Below are the code and all the weights of a small trained network. Each question names an input and a target symbol and asks about switching units off, where a switched-off unit gives its printed mean instead of its output.

import numpy as np


def w(rows, s, z=0):
    codes = np.array(rows[::2]) - 128.0
    scale = np.full(codes.shape[1], s)
    scale[-1] = z or s
    return codes * scale


def f(y):
    return np.maximum(y, 0)


def softmax(a):
    e = np.exp(a - a.max(-1, keepdims=True))
    return e / e.sum(-1, keepdims=True)


def log_softmax(a):
    a = a - a.max(-1, keepdims=True)
    return a - np.log(np.exp(a).sum(-1, keepdims=True))


def net(x, mask):
    ids = ['αγδζηλτφ'.index(c) for c in x.split()]
    T = len(ids)
    res = E[ids] + P[:T]
    q, k, v = (res @ M[0].T for M in (Q, K, V))
    z = softmax(np.where(np.tri(T) > 0, q @ k.T / 2**0.5, -1e9)) @ v
    res = res + np.where(mask[0], z, O[0][:, -1]) @ O[0][:, :-1]
    y = f(res @ A[0][:, :-1].T + A[0][:, -1])
    res = res + np.where(mask[1:13], y, B[0][:, -1]) @ B[0][:, :-1]
    return log_softmax(res[-1] @ U[:, :-1].T + U[:, -1])


Q, K, V, O, A, B = {}, {}, {}, {}, {}, {}
E = w([
[207,235,210,81,166],'α',
[142,111,54,144,61],'γ',
[133,55,146,176,131],'δ',
[54,31,178,78,146],'ζ',
[130,153,183,167,83],'η',
[199,169,151,58,252],'λ',
[114,115,161,125,127],'τ',
[62,135,67,219,194],'φ',
],0.017)
P = w([
[254,137,162,162,105],'0',
[121,118,125,127,145],'1',
[129,123,140,127,133],'2',
[131,125,141,125,132],'3',
[101,130,125,121,117],'4',
[111,127,130,122,115],'5',
[113,125,129,122,114],'6',
[97,130,130,112,115],'7',
[107,123,128,128,115],'8',
[109,114,126,121,121],'9',
[102,123,127,118,117],'10',
],0.015)
Q[0] = w([
[182,78,200,120,126],'h1',
[8,87,77,122,48],'h1',
],0.011)
K[0] = w([
[213,81,220,145,97],'h1',
[2,151,106,63,107],'h1',
],0.0099)
V[0] = w([
[117,117,60,115,254],'h1',
[107,73,92,198,118],'h1',
],0.013)
O[0] = w([
[254,166,167,202,163,82],'h1',
[124,94,180,176,28,3],'h1',
],0.0093,0.0048)
A[0] = w([
[99,157,83,65,151,115],'n1',
[249,211,70,211,158,37],'n2',
[48,53,164,96,50,92],'n3',
[161,148,197,160,132,167],'n4',
[174,85,131,88,187,92],'n5',
[94,75,29,183,232,254],'n6',
[93,48,60,151,15,117],'n7',
[194,191,80,99,136,64],'n8',
[132,3,233,236,96,195],'n9',
[157,147,126,92,133,87],'n10',
[227,129,120,53,2,132],'n11',
[75,164,196,91,142,141],'n12',
],0.0091,0.0089)
B[0] = w([
[94,161,113,158,71,225],'n1',
[40,12,184,155,63,232],'n2',
[129,108,54,122,201,176],'n3',
[235,81,102,111,254,204],'n4',
[105,158,69,116,130,181],'n5',
[159,160,210,132,79,248],'n6',
[232,136,141,186,43,157],'n7',
[79,100,59,217,122,185],'n8',
[61,164,59,91,168,244],'n9',
[75,166,102,154,63,161],'n10',
[118,74,69,86,64,151],'n11',
[199,54,128,184,80,213],'n12',
],0.0082,0.012)
U = w([
[114,148,254,97,83,253],'α',
[111,201,77,150,144,84],'γ',
[83,71,69,40,183,16],'δ',
[109,133,142,201,150,115],'ζ',
[127,92,156,112,54,90],'η',
[234,129,159,105,179,185],'λ',
[140,91,179,65,112,147],'τ',
[202,174,99,116,193,179],'φ',
],0.0088,0.0055)

Each question gives the input, a string of symbols that net reads in full, and the target symbol t.
The units are the heads (2 rows each of Q, K, V and O) and the neurons (one row each of A and B). Each row of codes is followed by its name. A weight is (code - 128) times the scale printed after its matrix; where a second scale follows, it is the last column's (O, A, B and U).
mask holds one flag per unit, heads first, then neurons. A switched-off unit (its flag False) gives its mean, the last column of its rows in O or B, instead of its output. The means were averaged over made-up inputs and are rounded, as every weight is.
A unit's drop is (log p(t) with every unit on - log p(t) with that unit switched off) / (log p(t) with every unit on - log p(t) with every unit switched off).
The circuit of an input: a set's keep is (log p(t) with only the set's units on - log p(t) with every unit switched off) / (log p(t) with every unit on - log p(t) with every unit switched off). Starting from the 12 units with the biggest drops (on a tie, the unit counted first), units are removed one at a time, each time the one whose removal leaves the highest keep (on an exact tie, the one counted first), for as long as the keep stays at least 0.8.
circuit, biggest first: the units of the circuit, biggest drop first
most important unit: the unit with the biggest drop
top k neurons: the k neurons with the biggest drops, biggest first
drop when u is switched off: that unit's drop, to one decimal
input λ τ α η, target λ: circuit, biggest first	(n9; h1)
input φ λ η α γ τ α α δ λ, target λ: circuit, biggest first	(h1; n4)
input γ φ α γ γ φ φ α, target η: most important unit	h1
input λ λ φ ζ η, target φ: circuit, biggest first	(n2; h1; n4)
input δ τ φ τ, target δ: circuit, biggest first	(h1; n3; n6)
input δ τ δ, target δ: circuit, biggest first	(n9; h1)
input λ α φ α γ δ η γ α λ, target ζ: circuit, biggest first	(h1; n2; n8)
input τ γ λ, target α: circuit, biggest first	(h1; n4; n9; n6)
input φ τ α α α α γ α, target λ: top 3 neurons	(n4; n9; n1)
input α φ τ, target α: top 2 neurons	(n6; n4)
input φ φ λ η λ, target λ: top 2 neurons	(n4; n1)
input φ λ δ, target φ: circuit, biggest first	(h1; n9; n2; n4)
input φ α λ α τ, target α: top 2 neurons	(n4; n9)
input λ η α, target ζ: most important unit	n2
input η λ φ φ δ, target φ: top 2 neurons	(n2; n9)
input φ λ φ τ, target φ: drop when n12 is switched off	0.1
input η δ α λ, target δ: drop when h1 is switched off	2.3
input η φ γ α α φ η λ α, target δ: drop when n7 is switched off	0.0
